Here is a tiny trained network, its code and every weight. The questions are about switching its units off for an input and a target symbol, where a switched-off unit gives its printed mean instead of its output.

import numpy as np


def w(rows, s, z=0):
    codes = np.array(rows[::2]) - 128.0
    scale = np.full(codes.shape[1], s)
    scale[-1] = z or s
    return codes * scale


def norm(h):
    return h / np.sqrt((h * h).mean(-1, keepdims=True) + 1e-5)


def f(y):
    return y / 2 * (1 + np.tanh(0.7978845608 * (y + 0.044715 * y**3)))


def softmax(a):
    e = np.exp(a - a.max(-1, keepdims=True))
    return e / e.sum(-1, keepdims=True)


def log_softmax(a):
    a = a - a.max(-1, keepdims=True)
    return a - np.log(np.exp(a).sum(-1, keepdims=True))


def net(x, mask):
    ids = ['βγδημπτφψω'.index(c) for c in x.split()]
    T = len(ids)
    res = E[ids] + P[:T]
    r = norm(res)
    for j in range(2):
        rows = slice(3 * j, 3 * j + 3)
        q, k, v = (r @ M[0][rows].T for M in (Q, K, V))
        z = softmax(np.where(np.tri(T) > 0, q @ k.T / 3**0.5, -1e9)) @ v
        o = O[0][rows]
        res = res + np.where(mask[j], z, o[:, -1]) @ o[:, :-1]
    y = f(norm(res) @ A[0][:, :-1].T + A[0][:, -1])
    res = res + np.where(mask[2:14], y, B[0][:, -1]) @ B[0][:, :-1]
    return log_softmax(norm(res)[-1] @ U[:, :-1].T + U[:, -1])


Q, K, V, O, A, B = {}, {}, {}, {}, {}, {}
E = w([
[92,165,153],'β',
[94,164,153],'γ',
[94,164,159],'δ',
[92,161,158],'η',
[121,114,201],'μ',
[127,180,89],'π',
[190,151,65],'τ',
[136,77,237],'φ',
[169,3,201],'ψ',
[205,60,66],'ω',
],0.0038)
P = w([
[166,155,170],'0',
[254,124,174],'1',
[59,149,124],'2',
[125,132,122],'3',
[229,69,142],'4',
[36,133,92],'5',
[125,133,114],'6',
[198,80,127],'7',
[36,109,60],'8',
[116,150,93],'9',
[189,93,116],'10',
[35,116,84],'11',
[118,139,128],'12',
],0.0075)
Q[0] = w([
[61,155,180],'H1',
[134,212,105],'H1',
[188,57,58],'H1',
[162,102,68],'H2',
[163,65,145],'H2',
[4,60,91],'H2',
],0.013)
K[0] = w([
[72,155,176],'H1',
[138,251,157],'H1',
[210,81,119],'H1',
[183,127,86],'H2',
[154,56,146],'H2',
[235,221,251],'H2',
],0.011)
V[0] = w([
[120,83,121],'H1',
[146,162,124],'H1',
[98,153,156],'H1',
[88,178,173],'H2',
[90,150,177],'H2',
[150,250,69],'H2',
],0.017)
O[0] = w([
[154,151,143,77],'H1',
[98,109,129,171],'H1',
[122,110,81,140],'H1',
[88,151,180,222],'H2',
[85,122,170,188],'H2',
[166,250,152,252],'H2',
],0.018,0.0029)
A[0] = w([
[108,122,118,117],'N1',
[62,194,231,4],'N2',
[100,121,121,125],'N3',
[138,105,62,125],'N4',
[166,145,66,124],'N5',
[24,67,137,41],'N6',
[100,73,155,128],'N7',
[116,125,129,139],'N8',
[177,185,112,104],'N9',
[115,135,102,108],'N10',
[163,90,254,139],'N11',
[117,131,116,92],'N12',
],0.011,0.0038)
B[0] = w([
[127,126,154,124],'N1',
[15,4,17,253],'N2',
[125,135,160,130],'N3',
[176,56,127,137],'N4',
[187,91,93,146],'N5',
[185,201,191,167],'N6',
[134,161,177,149],'N7',
[127,133,139,133],'N8',
[192,195,79,175],'N9',
[135,114,160,121],'N10',
[151,218,181,177],'N11',
[118,117,151,118],'N12',
],0.021,0.006)
U = w([
[86,94,100,41],'β',
[91,98,101,3],'γ',
[72,87,105,116],'δ',
[80,95,105,83],'η',
[106,160,191,135],'μ',
[100,212,65,62],'π',
[199,211,71,199],'τ',
[149,153,191,235],'φ',
[172,1,176,224],'ψ',
[219,44,52,96],'ω',
],0.0086,0.0017)

Each question gives the input, a string of symbols that net reads in full, and the target symbol t.
The units are the heads (3 rows each of Q, K, V and O) and the neurons (one row each of A and B). Each row of codes is followed by its name. A weight is (code - 128) times the scale printed after its matrix; where a second scale follows, it is the last column's (O, A, B and U).
mask holds one flag per unit, heads first, then neurons. A switched-off unit (its flag False) gives its mean, the last column of its rows in O or B, instead of its output. The means were averaged over made-up inputs and are rounded, as every weight is.
A unit's drop is (log p(t) with every unit on - log p(t) with that unit switched off) / (log p(t) with every unit on - log p(t) with every unit switched off).
The circuit of an input: a set's keep is (log p(t) with only the set's units on - log p(t) with every unit switched off) / (log p(t) with every unit on - log p(t) with every unit switched off). Starting from the 12 units with the biggest drops (on a tie, the unit counted first), units are removed one at a time, each time the one whose removal leaves the highest keep (on an exact tie, the one counted first), for as long as the keep stays at least 0.8.
circuit, biggest first: the units of the circuit, biggest drop first
unit that matters most: the unit with the biggest drop
top k neurons: the k neurons with the biggest drops, biggest first
heads that matter: for each layer, one digit per head in row order, 1 if its drop is at least 0.15 and else 0, layers parted by /
input ω γ δ, target ω: heads that matter -> 11
input η μ τ γ τ τ τ δ ψ φ π, target ψ: circuit, biggest first -> H2, N2, N9
input β τ η τ δ, target τ: circuit, biggest first -> H2
input ψ δ φ ω η, target ω: heads that matter -> 01
input ω τ η τ γ μ μ τ, target τ: heads that matter -> 11
input τ η τ β ψ τ τ τ π π τ π, target τ: circuit, biggest first -> H2, N2
input ω τ ψ, target ω: heads that matter -> 01
input π δ δ φ, target φ: heads that matter -> 01
input φ τ φ μ π η β π ψ, target φ: circuit, biggest first -> H2, N2, N6
input ω π η η φ τ, target ω: circuit, biggest first -> H2, N5
input ω τ η β π β, target ω: heads that matter -> 11
input φ η η π δ τ, target φ: heads that matter -> 01
input φ δ η γ ω γ δ γ β τ β β, target φ: circuit, biggest first -> N6, H2
input ψ π τ δ γ η, target ψ: heads that matter -> 11
input ω φ δ δ δ φ β μ, target φ: unit that matters most -> H2
input τ τ φ τ γ γ, target τ: heads that matter -> 01
input ψ τ η τ τ ω μ η γ η γ, target τ: heads that matter -> 11
input τ δ μ γ δ δ ω, target ω: heads that matter -> 01
input ω π γ η δ γ π β γ γ τ φ, target ω: circuit, biggest first -> H2, N4
input ψ γ π, target ψ: top neuron -> N4
input ω γ φ φ β μ δ β τ, target ω: top 2 neurons -> N2, N5
